Below are the code and all the weights of a small trained network. Each question names an input and a target symbol and asks about switching units off, where a switched-off unit gives its printed mean instead of its output.

import numpy as np


def w(rows, s, z=0):
    codes = np.array(rows[::2]) - 128.0
    scale = np.full(codes.shape[1], s)
    scale[-1] = z or s
    return codes * scale


def f(y):
    return y / 2 * (1 + np.tanh(0.7978845608 * (y + 0.044715 * y**3)))


def softmax(a):
    e = np.exp(a - a.max(-1, keepdims=True))
    return e / e.sum(-1, keepdims=True)


def log_softmax(a):
    a = a - a.max(-1, keepdims=True)
    return a - np.log(np.exp(a).sum(-1, keepdims=True))


def net(x, mask):
    ids = ['ΓΘΛΨαβδεζξστ'.index(c) for c in x.split()]
    T = len(ids)
    res = E[ids] + P[:T]
    r = res
    for j in range(2):
        rows = slice(4 * j, 4 * j + 4)
        q, k, v = (r @ M[0][rows].T for M in (Q, K, V))
        z = softmax(np.where(np.tri(T) > 0, q @ k.T / 4**0.5, -1e9)) @ v
        o = O[0][rows]
        res = res + np.where(mask[j], z, o[:, -1]) @ o[:, :-1]
    y = f(res @ A[0][:, :-1].T + A[0][:, -1])
    res = res + np.where(mask[2:10], y, B[0][:, -1]) @ B[0][:, :-1]
    return log_softmax(res[-1] @ U[:, :-1].T + U[:, -1])


Q, K, V, O, A, B = {}, {}, {}, {}, {}, {}
E = w([
[200,161,105,191],'Γ',
[105,150,140,177],'Θ',
[77,155,87,149],'Λ',
[213,56,128,66],'Ψ',
[170,174,101,32],'α',
[118,35,158,145],'β',
[95,48,89,89],'δ',
[183,116,72,181],'ε',
[152,217,121,163],'ζ',
[91,139,170,9],'ξ',
[139,140,85,173],'σ',
[159,123,125,192],'τ',
],0.016)
P = w([
[111,120,4,171],'0',
[126,142,116,156],'1',
[133,142,115,156],'2',
[134,143,114,160],'3',
[137,144,114,160],'4',
[145,140,113,159],'5',
[143,141,113,162],'6',
],0.014)
Q[0] = w([
[91,147,127,106],'H1',
[161,122,92,190],'H1',
[139,117,208,105],'H1',
[110,152,94,162],'H1',
[141,168,177,106],'H2',
[117,59,186,79],'H2',
[69,98,176,108],'H2',
[156,109,222,7],'H2',
],0.018)
K[0] = w([
[140,159,139,106],'H1',
[130,85,91,175],'H1',
[182,129,235,124],'H1',
[84,169,67,188],'H1',
[130,208,154,121],'H2',
[151,90,250,158],'H2',
[58,127,212,138],'H2',
[183,157,237,114],'H2',
],0.019)
V[0] = w([
[171,157,147,156],'H1',
[137,78,106,121],'H1',
[137,122,217,133],'H1',
[76,115,108,95],'H1',
[182,66,163,94],'H2',
[31,81,177,174],'H2',
[67,213,155,44],'H2',
[126,255,139,215],'H2',
],0.013)
O[0] = w([
[104,196,128,145,108],'H1',
[149,98,158,99,152],'H1',
[200,153,62,196,8],'H1',
[117,60,129,145,149],'H1',
[184,127,98,140,65],'H2',
[115,38,171,226,94],'H2',
[38,84,8,123,68],'H2',
[33,192,171,173,131],'H2',
],0.012,0.013)
A[0] = w([
[155,65,148,68,1],'N1',
[204,33,92,177,76],'N2',
[56,214,111,221,244],'N3',
[112,240,34,201,185],'N4',
[69,48,59,108,124],'N5',
[69,150,153,169,81],'N6',
[119,111,232,255,103],'N7',
[170,214,111,150,116],'N8',
],0.0064,0.0061)
B[0] = w([
[78,232,52,150,160],'N1',
[74,187,208,119,177],'N2',
[249,77,20,168,213],'N3',
[76,58,114,39,151],'N4',
[211,161,154,170,190],'N5',
[85,149,30,155,186],'N6',
[119,120,50,254,246],'N7',
[50,175,105,106,145],'N8',
],0.0086,0.012)
U = w([
[106,218,87,134,22],'Γ',
[141,132,47,175,53],'Θ',
[11,59,128,119,176],'Λ',
[201,156,92,104,93],'Ψ',
[62,134,98,45,113],'α',
[187,63,148,151,152],'β',
[126,3,188,45,203],'δ',
[92,158,183,86,82],'ε',
[99,163,33,134,3],'ζ',
[188,5,26,105,252],'ξ',
[83,145,139,118,174],'σ',
[136,171,102,152,127],'τ',
],0.0066,0.0047)

Each question gives the input, a string of symbols that net reads in full, and the target symbol t.
The units are the heads (4 rows each of Q, K, V and O) and the neurons (one row each of A and B). Each row of codes is followed by its name. A weight is (code - 128) times the scale printed after its matrix; where a second scale follows, it is the last column's (O, A, B and U).
mask holds one flag per unit, heads first, then neurons. A switched-off unit (its flag False) gives its mean, the last column of its rows in O or B, instead of its output. The means were averaged over made-up inputs and are rounded, as every weight is.
A unit's drop is (log p(t) with every unit on - log p(t) with that unit switched off) / (log p(t) with every unit on - log p(t) with every unit switched off).
The circuit of an input: a set's keep is (log p(t) with only the set's units on - log p(t) with every unit switched off) / (log p(t) with every unit on - log p(t) with every unit switched off). Starting from all 10 units, units are removed one at a time, each time the one whose removal leaves the highest keep (on an exact tie, the one counted first), for as long as the keep stays at least 0.8.
circuit, biggest first: the units of the circuit, biggest drop first
k most important neurons: the k neurons with the biggest drops, biggest first
which heads matter: for each layer, one digit per head in row order, 1 if its drop is at least 0.15 and else 0, layers parted by /
drop of u: that unit's drop, to one decimal
input Ψ δ ε Ψ Ψ σ, target Ψ: circuit, biggest first : (H2)
input Γ Ψ τ α ε Θ, target Γ: circuit, biggest first : (H2, H1, N6)
input Λ Λ σ τ Λ β ζ, target Λ: circuit, biggest first : (H1, H2)
input α α ξ Ψ Λ, target α: circuit, biggest first : (H2, N7)
input Θ σ Γ, target Θ: circuit, biggest first : (H2, N7, N3)
input ε δ ζ ξ ξ Γ, target ε: circuit, biggest first : (H2, H1)
input Θ Γ α ξ Θ, target Θ: circuit, biggest first : (H2, N3, N7)
input α ξ Λ β α, target α: circuit, biggest first : (H2, N7)
input δ Λ Ψ ε, target δ: which heads matter : 10
input Γ β Γ ξ Γ, target Γ: which heads matter : 11
input Ψ Ψ δ ξ δ ξ ζ, target Ψ: which heads matter : 01
input Θ β ε ξ Λ Λ, target Θ: 2 most important neurons : (N3, N7)
input Θ δ Λ ξ Γ α δ, target δ: 3 most important neurons : (N7, N3, N6)
input Γ Λ Θ α α Λ ε, target Γ: most important neuron : (N8)
input β ξ Ψ, target Ψ: circuit, biggest first : (H2, H1, N1, N2)
input ζ β β ξ ζ ξ σ, target ζ: 2 most important neurons : (N3, N6)
input ζ Λ Γ Λ ε, target ζ: 2 most important neurons : (N3, N6)
input α α α ζ Γ ξ ε, target α: circuit, biggest first : (H2, N7, N3)
input Θ Λ β σ Θ Γ σ, target Θ: 3 most important neurons : (N3, N7, N6)
input α Γ Γ Λ τ, target α: 2 most important neurons : (N4, N7)
input Λ β ε δ, target δ: most important neuron : (N6)
input Θ Θ Λ ζ ε, target Θ: drop of N7 : 0.6
input Λ β α ξ τ Ψ, target Ψ: drop of H2 : 0.7
input ζ Λ Θ, target ζ: drop of N3 : 0.8
input ε Ψ Λ Λ Λ, target ε: drop of H1 : 0.2
